In the rows, zero is written as 128.
Each row has a class, written after it.
[ 90 144 125 108 116 113 141 143 116 111 159  98 104 110 158 116 173  69
 163 121 217 104 146 183 115  87  87 123 107 125 109 110 147 167 121 119
 140 119] | (79)
[ 88 151  79 158 138 130 115 105 155 131 160  72 124 156 125 112 178 164
 138 165 178 149 139 149 128 128  74 120  94  84 128 108 116 128  83 123
 138  71] | (178)
[ 99 140  88 127 119 133 194 162 181 154 157  87 145  91 138 117 166 160
 152 165 162 156 130 157 117  86 112 118  98  99 129 153 110 135  72 110
 143  41] | (27)
[ 91 150  99 127 109 127 188 159 178 143 163  89 141  98 144 112 164 160
 146 161 177 156 135 143 116  94  96 126 106 115 118 157 115 144  83 117
 132  50] | (55)
[ 78 172  88 182 130 141 124 109 163 140 156  82 128 128 119 112 163 142
 119 152 182 156 143 153 134 118  67 100  86 106 130 136 128 111  73 140
 141  74] | (79)
[ 89 171  84 178 132 132 140 115 161 161 146  76 128 122 116 106 166 157
 122 165 171 167 141 153 138 107  64  98  94 102 134 139 110  97  77 130
 150  82] | (27)
[135 160  90 135 105 170 174 135 135 220 164 126 143 118 135 107 119  95
 106 117 143 148 118 146 123 118 112 141  48 106 126 147 132 108  96 126
 142 123] | (79)
[ 94 126 117 114 124 111 195 135 191 134 163  66 166  84 141 106 170 157
 150 168 169 146 132 160 107  99 113 137 139 118 126 148 116 130  94 115
 136  11] | (137)
[156 156  93 130 121 158 173 133 112 202 157 122 139 119 138 123 142 116
 119 117 126 124 103 135 108  99 128 152  64  93 141 126 121  98 104 130
 144 124] | (164)
[115 113 115 101 115 124 150 131 119 124 173  86 108 127 165 101 184  71
 138 115 202  96 140 178 139  94  95 134 107 109  99 124 138 202 108 133
 151 102] | (62)
[110 150 123 108 115 115 155 143  92  87 157  78 113 118 161  96 166  70
 146 138 200  96 147 164 127  84  64 135  95 114 105 114 158 175 114 123
 153 112] | (173)
[ 88 141 119 117 118 112 140 143 105  99 160  91 107 115 152 116 163  79
 151 114 225 113 150 173 122  78  61 117 126 113  93 119 136 170 100 120
 136 103] | (55)
[ 88 133 118 112 125 121 207 142 190 140 166  85 164  75 134 109 173 141
 148 159 165 138 139 167 114  87 122 142 127 123 135 135 122 126  90 123
 143  41] | (79)
[143 155  93 133 117 157 181 156 119 202 143 144 127 125 141 143 134 119
 123 120 121 133 105 117  93 112 130 145  55  93 137 131 109 112 107 142
 144 146] | (58)
[106 137 126 112 122 124 206 141 182 126 172  70 153  78 146 113 175 138
 146 170 172 138 136 157 125  90 118 132 136 115 138 137 113 131  96 134
 137  34] | (176)
[101 148 102 124 114 128 199 156 175 139 155  90 138 103 152 119 163 169
 156 166 173 163 125 138 105 107 118 127  91 101 125 157 112 140  82 117
 131  44] | (58)
[119 139 113  96 107 136 150 153 114 110 167  76 110 120 158  96 164  63
 142 111 185  90 146 184 141  88  91 132  94 100 100 117 151 193 117 123
 136 104] | (173)
[ 93 183  97 173 134 121 132 110 155 136 150  75 124 136 126 118 168 157
 129 159 179 174 138 143 127 127  68 105  95  98 133 138 114 119  87 137
 139  72] | (58)
[147 148  90 133 122 159 181 141 108 213 153 129 140 113 138 122 135 110
 113 113 111 126 104 129 110 101 127 157  59  97 144 130 121 105 104 134
 147 130] | (164)
[153 173  94 123 101 164 170 147 120 204 163 112 148 128 130  99 107  88
 108 124 124 131 116 142 125 115 107 144  38  99 123 133 139 109 106 122
 141 108] | (173)
[142 173  90 127 102 160 176 150 112 198 160 115 148 134 128 100 105  80
 108 121 126 136 117 142 127 117 103 146  39  95 128 136 144  99  96 119
 145 110] | (173)
[ 87 133 122 111 119 110 211 139 185 132 162  78 157  87 134 108 181 153
 146 166 174 140 142 153 114  86 101 142 155 113 124 143 110 136  92 126
 136  44] | (55)
[ 97 122 116 117 122 108 210 142 184 145 159  73 167  86 142 107 171 160
 146 171 174 141 129 152 108  91 111 138 143 117 127 148 117 129  99 124
 135  24] | (137)
[112 129 113  99 118 135 157 131 119 122 173  93 110 107 169 109 182  62
 140 105 204 102 138 185 132  83 100 134 102 106  96 118 149 198 105 119
 144 106] | (79)
[101 135 122 110 120 108 136 128 109 107 158  76 112 109 175 108 170  75
 154 129 222 116 143 167 117  92  72 120 111 121 100 116 151 177 115 117
 145  85] | (137)
[ 98 161  79 155 141 130 102 106 144 117 150  71 118 165 132 125 187 175
 145 156 186 162 137 132 128 128  79 120  98  79 127 121 119 125  78 138
 141  67] | (58)
[142 146  94 136 112 157 179 153 124 228 162 139 134 129 129 127 142  96
 105 121 117 110 108 133 107 110 130 149  51  99 138 123 115 130 118 144
 158 149] | (62)
[138 174  90 130 107 159 163 126 125 193 157 127 141 137 138 124 121 102
 113 120 139 151 112 127 115 123 111 142  53  89 126 145 128 108  87 121
 152 115] | (58)
[114 141 114 101 115 121 156 138 115 113 164  92  97 122 173 121 182  78
 157 114 208 117 136 173 119  96 105 126 107  85 103 118 140 199 106 123
 135 104] | (58)
[131 150  92 135 104 152 167 130 129 212 174 123 147 134 135 104 129  88
 104 115 142 147 113 150 124 117 105 142  52  95 122 139 136 110  92 122
 154 104] | (62)
[105 146 124 111 120 105 148 137 103 103 150  85 104 116 174 115 182  90
 153 134 217 122 142 160 114  95  74 126 105 106 106 121 140 191 106 124
 154  94] | (58)
[101 164  87 156 140 140 114 118 143 128 164  61 117 142 135 121 184 149
 135 156 196 147 140 145 141 113  75 109 101  97 132 108 120 125  86 137
 146  75] | (176)
[160 157  94 127 109 173 182 158 112 217 172 132 122 109 152 127 140 101
 114 136 126 122 111 123 114  98 124 148  54 108 144 125 112 120 111 143
 150 152] | (176)
[ 88 168  84 176 135 127 141 109 161 147 147  70 126 126 120 109 160 149
 120 151 169 164 138 160 142 109  68  96  89 103 134 139 107 107  76 130
 147  70] | (27)
[ 94 139 114 111 128 109 197 132 187 135 158  71 158  84 128 106 178 167
 148 158 158 142 134 176 118  76 106 136 143 115 129 140 100 122  94 114
 145  19] | (27)
[134 169  98 132 106 156 175 131 126 202 157 127 144 130 138 122 126 115
 115 114 140 156 110 128 105 119 110 146  60  89 129 144 126 111  87 123
 147 100] | (58)
[115 136 118  98 117 117 159 137 109 121 175  89 109 115 172  99 165  66
 145 112 204 100 133 191 130  94  92 134 100 101  98 114 140 201 116 111
 135  93] | (178)
[130 168  91 126 107 159 164 132 124 202 157 129 146 128 136 114 116  81
 107 115 144 139 116 145 116 113 103 144  51 106 131 141 138 100  83 120
 154 109] | (79)
[ 96 149 116 110 128 109 143 141 100 106 158  85 108 113 167 104 164  75
 149 131 220 107 144 179 127  90  62 122 104 113 100 105 144 187 115 115
 143  93] | (178)
[ 92 146 122 107 126 112 192 142 181 116 154  77 154  90 141 121 191 164
 151 159 169 143 136 150 109  96 118 137 136 104 129 136 113 139  98 125
 143  21] | (58)
[ 87 166  92 179 130 131 127 113 161 155 150  78 132 142 122 105 165 142
 106 155 177 155 138 149 140 125  63 103  90  99 133 128 129 121  93 150
 150  75] | (62)
[131 139 114  96 106 137 155 151 110 107 170  82 110 118 160  99 155  60
 145 116 185  92 140 184 134  90 101 131  90  96 102 114 154 191 111 121
 135 101] | (173)
[ 93 146  97 128 113 126 185 157 180 137 165  86 138  99 141 114 167 158
 149 171 179 158 138 147 115  97  97 121 112 107 118 155 112 143  79 116
 130  57] | (55)
[123 138 113 103 116 128 138 127 104 117 175  75 107 106 165 101 178  75
 151 110 208 108 141 190 134  84  98 125 104  96 104 118 146 179 110 117
 132  78] | (164)
[157 162  86 133 116 167 182 139 105 214 157 125 134 112 139 122 134 108
 106 120 115 126 106 124 109 102 122 151  42  98 145 136 116 113 101 135
 152 118] | (164)
[ 92 173  79 158 145 131 112 115 149 123 147  72 115 150 130 128 182 162
 143 156 193 158 136 143 125 124  79 108  97  83 122 114 123 137  75 128
 149  75] | (58)
[155 156  88 136 117 158 180 142 107 210 155 124 135 117 138 126 142 111
 117 125 124 131 107 129 105 105 126 149  53  88 147 131 122 106 108 136
 145 128] | (164)
[108 157  98 129 113 131 191 171 167 133 169  82 147 102 133 106 152 141
 150 168 151 137 132 152 122  98 112 128  78 106 129 144 130 137  92 118
 133  53] | (173)
[ 93 145 121 116 121 115 148 139 110 114 163  94 109 103 161 106 176  74
 155 127 223 111 144 183 117  84  74 126 109 120 102 119 154 177 104 120
 148 104] | (79)
[129 159  80 131 104 159 177 134 128 220 153 117 139 124 132 103 116 103
 109 120 142 151 117 155 122 101  99 135  59  93 128 144 118  98  78 110
 153 106] | (27)
[157 156  86 135 116 167 191 167 107 214 150 129 135 129 123 122 111  98
 114 123 104 112 105 131 104 114 125 152  39  96 138 123 124 118 114 144
 146 153] | (173)
[ 84 145 127 110 120 104 152 139 108  94 149  92 109 112 167 110 160  70
 151 125 215 102 141 177 113  93  63 123 107 114 104 109 145 184 115 114
 144  89] | (178)
[126 154  94 136 105 157 160 131 128 218 168 123 147 131 129 106 131  87
 103 126 139 146 120 145 123 118  92 145  60  93 123 141 135 112 102 127
 153 117] | (62)
[ 92 127 115 115 121 106 219 137 181 137 167  74 168  82 137 110 174 146
 143 175 168 148 134 155 110  94 113 140 139 112 130 150 117 121 103 116
 138  29] | (137)
[ 90 163  94 179 129 119 138 115 154 140 149  70 134 126 140 111 163 147
 116 165 182 160 136 135 129 116  63  98  88 113 131 138 123 112  87 133
 144  66] | (137)
[ 87 148  80 164 135 132 109 113 159 139 155  75 123 159 125 118 185 154
 128 169 173 149 140 142 129 128  70 119  90  89 129 121 125 136  90 141
 153  84] | (62)
[102 157  68 160 134 132 122 104 149 139 157  64 128 150 119 112 183 170
 136 161 190 162 139 152 137 117  76 110 103  86 134 125 124 112  74 131
 143  60] | (164)
[ 98 171  83 180 128 132 135 103 145 144 157  68 132 127 119 105 166 164
 124 170 181 173 143 142 134 113  61 102  89  98 141 141 118  94  75 136
 136  54] | (164)
[ 98 155  76 161 135 136 134 124 138 137 156  64 131 155 107 107 158 149
 136 157 169 146 144 146 138 123  76 121  80  90 130 111 130 117  88 137
 142  85] | (173)
[ 95 186  98 170 126 133 139 123 154 134 148  67 138 133 115  99 145 132
 126 164 165 150 139 147 133 125  63 108  79 100 132 130 141 107  84 133
 140  72] | (173)
[ 78 175  90 181 125 132 127 117 156 141 152  75 127 133 122 107 162 152
 116 151 193 162 149 143 138 112  50 100 105 103 127 130 124 117  72 139
 142  82] | (55)
[ 83 175  88 179 125 131 146 119 157 146 155  80 130 127 126 106 154 149
 115 159 184 169 144 142 139 112  55 104  98 103 127 142 122 111  79 140
 136  91] | (55)
[147 141  94 137 113 147 176 149 125 223 156 134 132 120 142 131 129  99
 126 133 125 121 102 129  95 112 131 140  64 101 133 132 115 108 119 136
 133 145] | (137)
[ 86 163  85 178 128 125 134 110 159 145 149  66 131 131 137 104 153 147
 117 166 187 163 138 144 134 122  63  97  93 108 131 139 128 111  84 136
 139  65] | (137)
[119 124 116 103 114 125 148 130 120 133 184  88 104 118 167 103 185  59
 143 113 201 107 139 184 133  92  94 129 101 103  99 118 143 218 105 130
 144  92] | (62)
[ 93 136 113 113 124 112 150 134 114 101 140  83 107 114 159 116 169  87
 146 119 208 108 144 176 126  73  73 115 108 114 109 114 129 165 105 116
 157 106] | (27)
[ 93 149 100 123 111 127 190 158 170 137 170  89 144  97 141 112 166 156
 146 158 176 149 135 146 119  85  99 130 110 109 115 154 114 143  82 112
 131  49] | (55)
[ 84 154  78 160 135 132 118 108 156 134 159  70 126 154 119 114 175 173
 133 144 195 159 145 146 139 112  65 119 117 100 120 118 119 124  76 135
 142  82] | (55)
[ 97 143  94 127 115 121 189 161 175 155 163  79 146  94 150 111 156 150
 150 174 176 150 127 148 113 101 108 119  97 116 124 158 117 145  88 113
 131  26] | (137)
[ 91 143 124 116 112 112 143 140 106  96 159  84 107 113 169 107 163  81
 147 118 228 120 152 170 123  81  61 123 113 116 100 116 146 176 103 114
 145 117] | (55)
[ 86 143 121 115 129 110 203 144 176 115 158  76 161  92 137 106 178 148
 140 162 170 138 137 162 124 101 103 137 133 104 129 138 116 125 104 118
 134  25] | (178)
[143 137  90 129 114 155 177 157 125 226 161 137 126 130 140 126 145  89
 109 124 111 116 110 135 112 109 127 147  51  96 139 127 109 131 116 149
 146 149] | (62)
[112 140 113 102 116 126 143 136 116 116 171  90 100 114 169 118 189  78
 154 115 203 116 142 174 127  93  96 129 109  93  98 122 139 207 102 125
 142  99] | (58)
[148 148  79 134 115 158 188 143 112 220 162 128 135 111 133 122 139 109
 118 130 117 124 106 134 106 103 130 151  52  92 141 136 116 110 102 135
 148 127] | (164)
[100 150 123 109 116 110 141 135 104  90 148  87 102 124 169 120 178  82
 153 126 224 119 145 163 114  98  75 120 110 100 104 119 145 182 106 119
 152  96] | (58)
[152 158 101 143 109 175 181 151 118 220 173 136 130 104 139 133 121  93
 116 125 119 125 107 126 106 106 126 145  47 108 143 130 111 107 106 140
 145 151] | (176)
